Below is a small trained network, with its code and all its weights. Each question gives an input and a target symbol and asks what happens when units are switched off, that is, made to give their printed mean instead of their output.

import numpy as np


def w(rows, s, z=0):
    codes = np.array(rows[::2]) - 128.0
    scale = np.full(codes.shape[1], s)
    scale[-1] = z or s
    return codes * scale


def norm(h):
    return h / np.sqrt((h * h).mean(-1, keepdims=True) + 1e-5)


def f(y):
    return y / 2 * (1 + np.tanh(0.7978845608 * (y + 0.044715 * y**3)))


def softmax(a):
    e = np.exp(a - a.max(-1, keepdims=True))
    return e / e.sum(-1, keepdims=True)


def log_softmax(a):
    a = a - a.max(-1, keepdims=True)
    return a - np.log(np.exp(a).sum(-1, keepdims=True))


def net(x, mask):
    ids = ['ΘΞΩβδεζημπτ'.index(c) for c in x.split()]
    T = len(ids)
    res = E[ids] + P[:T]
    r = norm(res)
    for j in range(3):
        rows = slice(4 * j, 4 * j + 4)
        q, k, v = (r @ M[0][rows].T for M in (Q, K, V))
        z = softmax(np.where(np.tri(T) > 0, q @ k.T / 4**0.5, -1e9)) @ v
        o = O[0][rows]
        res = res + np.where(mask[j], z, o[:, -1]) @ o[:, :-1]
    y = f(norm(res) @ A[0][:, :-1].T + A[0][:, -1])
    res = res + np.where(mask[3:19], y, B[0][:, -1]) @ B[0][:, :-1]
    return log_softmax(norm(res)[-1] @ U[:, :-1].T + U[:, -1])


Q, K, V, O, A, B = {}, {}, {}, {}, {}, {}
E = w([
[98,87,58],'Θ',
[150,157,132],'Ξ',
[86,147,141],'Ω',
[149,157,129],'β',
[136,161,65],'δ',
[185,85,120],'ε',
[77,248,141],'ζ',
[100,152,124],'η',
[156,138,184],'μ',
[102,151,120],'π',
[145,88,106],'τ',
],0.014)
P = w([
[121,229,55],'0',
[13,125,212],'1',
[12,109,225],'2',
[10,103,226],'3',
[8,95,231],'4',
[3,91,231],'5',
],0.0048)
Q[0] = w([
[102,117,111],'head 1',
[115,164,51],'head 1',
[1,125,201],'head 1',
[63,147,204],'head 1',
[99,152,126],'head 2',
[71,41,110],'head 2',
[148,102,178],'head 2',
[192,101,136],'head 2',
[84,102,91],'head 3',
[101,244,171],'head 3',
[163,146,218],'head 3',
[189,125,114],'head 3',
],0.011)
K[0] = w([
[167,153,172],'head 1',
[65,174,89],'head 1',
[196,174,77],'head 1',
[161,177,106],'head 1',
[189,88,112],'head 2',
[250,167,112],'head 2',
[136,158,164],'head 2',
[108,97,125],'head 2',
[165,93,97],'head 3',
[93,169,170],'head 3',
[111,150,181],'head 3',
[81,93,115],'head 3',
],0.013)
V[0] = w([
[216,90,120],'head 1',
[61,80,52],'head 1',
[48,160,168],'head 1',
[205,201,169],'head 1',
[72,95,162],'head 2',
[117,75,81],'head 2',
[140,85,105],'head 2',
[199,98,35],'head 2',
[111,247,183],'head 3',
[1,117,170],'head 3',
[83,143,107],'head 3',
[224,97,225],'head 3',
],0.0063)
O[0] = w([
[164,105,102,91],'head 1',
[48,64,4,135],'head 1',
[104,226,156,138],'head 1',
[124,166,180,167],'head 1',
[49,236,89,122],'head 2',
[177,113,156,83],'head 2',
[20,179,103,81],'head 2',
[55,82,203,67],'head 2',
[76,141,93,253],'head 3',
[205,121,67,238],'head 3',
[76,171,99,168],'head 3',
[141,144,76,63],'head 3',
],0.0041,0.0035)
A[0] = w([
[206,95,120,33],'neuron 1',
[205,92,202,253],'neuron 2',
[160,183,130,177],'neuron 3',
[219,126,86,142],'neuron 4',
[184,75,131,127],'neuron 5',
[131,115,31,153],'neuron 6',
[156,84,105,158],'neuron 7',
[119,5,80,179],'neuron 8',
[138,52,54,54],'neuron 9',
[59,94,145,175],'neuron 10',
[138,124,215,95],'neuron 11',
[139,162,111,131],'neuron 12',
[161,126,157,76],'neuron 13',
[96,148,148,81],'neuron 14',
[90,114,206,146],'neuron 15',
[144,77,100,140],'neuron 16',
],0.012,0.003)
B[0] = w([
[144,161,241,151],'neuron 1',
[196,156,79,221],'neuron 2',
[145,78,118,176],'neuron 3',
[156,107,146,151],'neuron 4',
[151,168,150,173],'neuron 5',
[171,76,146,162],'neuron 6',
[64,182,185,154],'neuron 7',
[106,116,215,253],'neuron 8',
[2,132,143,168],'neuron 9',
[195,113,89,212],'neuron 10',
[162,131,83,156],'neuron 11',
[85,51,147,148],'neuron 12',
[118,165,122,121],'neuron 13',
[131,146,134,157],'neuron 14',
[173,115,116,190],'neuron 15',
[56,176,135,155],'neuron 16',
],0.0067,0.0052)
U = w([
[72,162,103,88],'Θ',
[79,185,100,124],'Ξ',
[61,252,142,175],'Ω',
[86,189,127,5],'β',
[131,106,98,83],'δ',
[189,26,151,136],'ε',
[188,161,102,69],'ζ',
[178,213,227,173],'η',
[24,45,161,106],'μ',
[99,76,37,163],'π',
[244,179,91,167],'τ',
],0.011,0.0024)

Each question gives the input, a string of symbols that net reads in full, and the target symbol t.
The units are the heads (4 rows each of Q, K, V and O) and the neurons (one row each of A and B). Each row of codes is followed by its name. A weight is (code - 128) times the scale printed after its matrix; where a second scale follows, it is the last column's (O, A, B and U).
mask holds one flag per unit, heads first, then neurons. A switched-off unit (its flag False) gives its mean, the last column of its rows in O or B, instead of its output. The means were averaged over made-up inputs and are rounded, as every weight is.
A unit's drop is (log p(t) with every unit on - log p(t) with that unit switched off) / (log p(t) with every unit on - log p(t) with every unit switched off).
The circuit of an input: a set's keep is (log p(t) with only the set's units on - log p(t) with every unit switched off) / (log p(t) with every unit on - log p(t) with every unit switched off). Starting from the 12 units with the biggest drops (on a tie, the unit counted first), units are removed one at a time, each time the one whose removal leaves the highest keep (on an exact tie, the one counted first), for as long as the keep stays at least 0.8.
circuit, biggest first: the units of the circuit, biggest drop first
most important unit: the unit with the biggest drop
top k neurons: the k neurons with the biggest drops, biggest first
heads that matter: for each layer, one digit per head in row order, 1 if its drop is at least 0.15 and else 0, layers parted by /
drop when u is switched off: that unit's drop, to one decimal
input Θ π ε η, target π: most important unit	neuron 10
input Ξ ζ δ Θ ζ Ω, target τ: top 4 neurons	neuron 10; neuron 15; neuron 8; neuron 11
input Ξ μ τ, target τ: circuit, biggest first	head 1; neuron 2
input ζ ζ ζ δ β, target Ω: circuit, biggest first	neuron 2; head 3; neuron 8
input ζ Ξ τ Θ Ω ε, target η: heads that matter	001
input Ξ ζ ε ε Θ π, target τ: heads that matter	100
input Θ μ τ ζ Ξ, target π: heads that matter	000
input Ξ τ δ η Ξ, target τ: heads that matter	100
input Ξ β η, target τ: heads that matter	110
input Ξ ζ π, target τ: top 2 neurons	neuron 8; neuron 15
input τ Ξ Θ Ξ, target μ: heads that matter	101
input ε π Ξ π π, target ε: circuit, biggest first	neuron 10; head 1
input ε ζ Θ δ Ω, target ε: heads that matter	000
input μ η Θ π Ω, target η: circuit, biggest first	head 1
input Ξ Ξ ε Ω δ δ, target π: heads that matter	000
input ε π ε Ξ, target ε: heads that matter	111
input ε Θ Ξ Ξ δ δ, target π: heads that matter	100
input Θ ε Θ π Ξ, target π: heads that matter	010
input ζ τ Ξ, target Ω: top 3 neurons	neuron 2; neuron 10; neuron 8
input ζ μ Ξ, target Ω: top 3 neurons	neuron 10; neuron 2; neuron 6
input τ ε Ξ β, target μ: heads that matter	100
input ζ τ ε β, target Ω: heads that matter	111
input ε ε Ξ, target ε: most important unit	head 1
input τ ε η, target μ: drop when neuron 11 is switched off	0.1
input μ Θ τ η, target η: drop when neuron 7 is switched off	-0.1
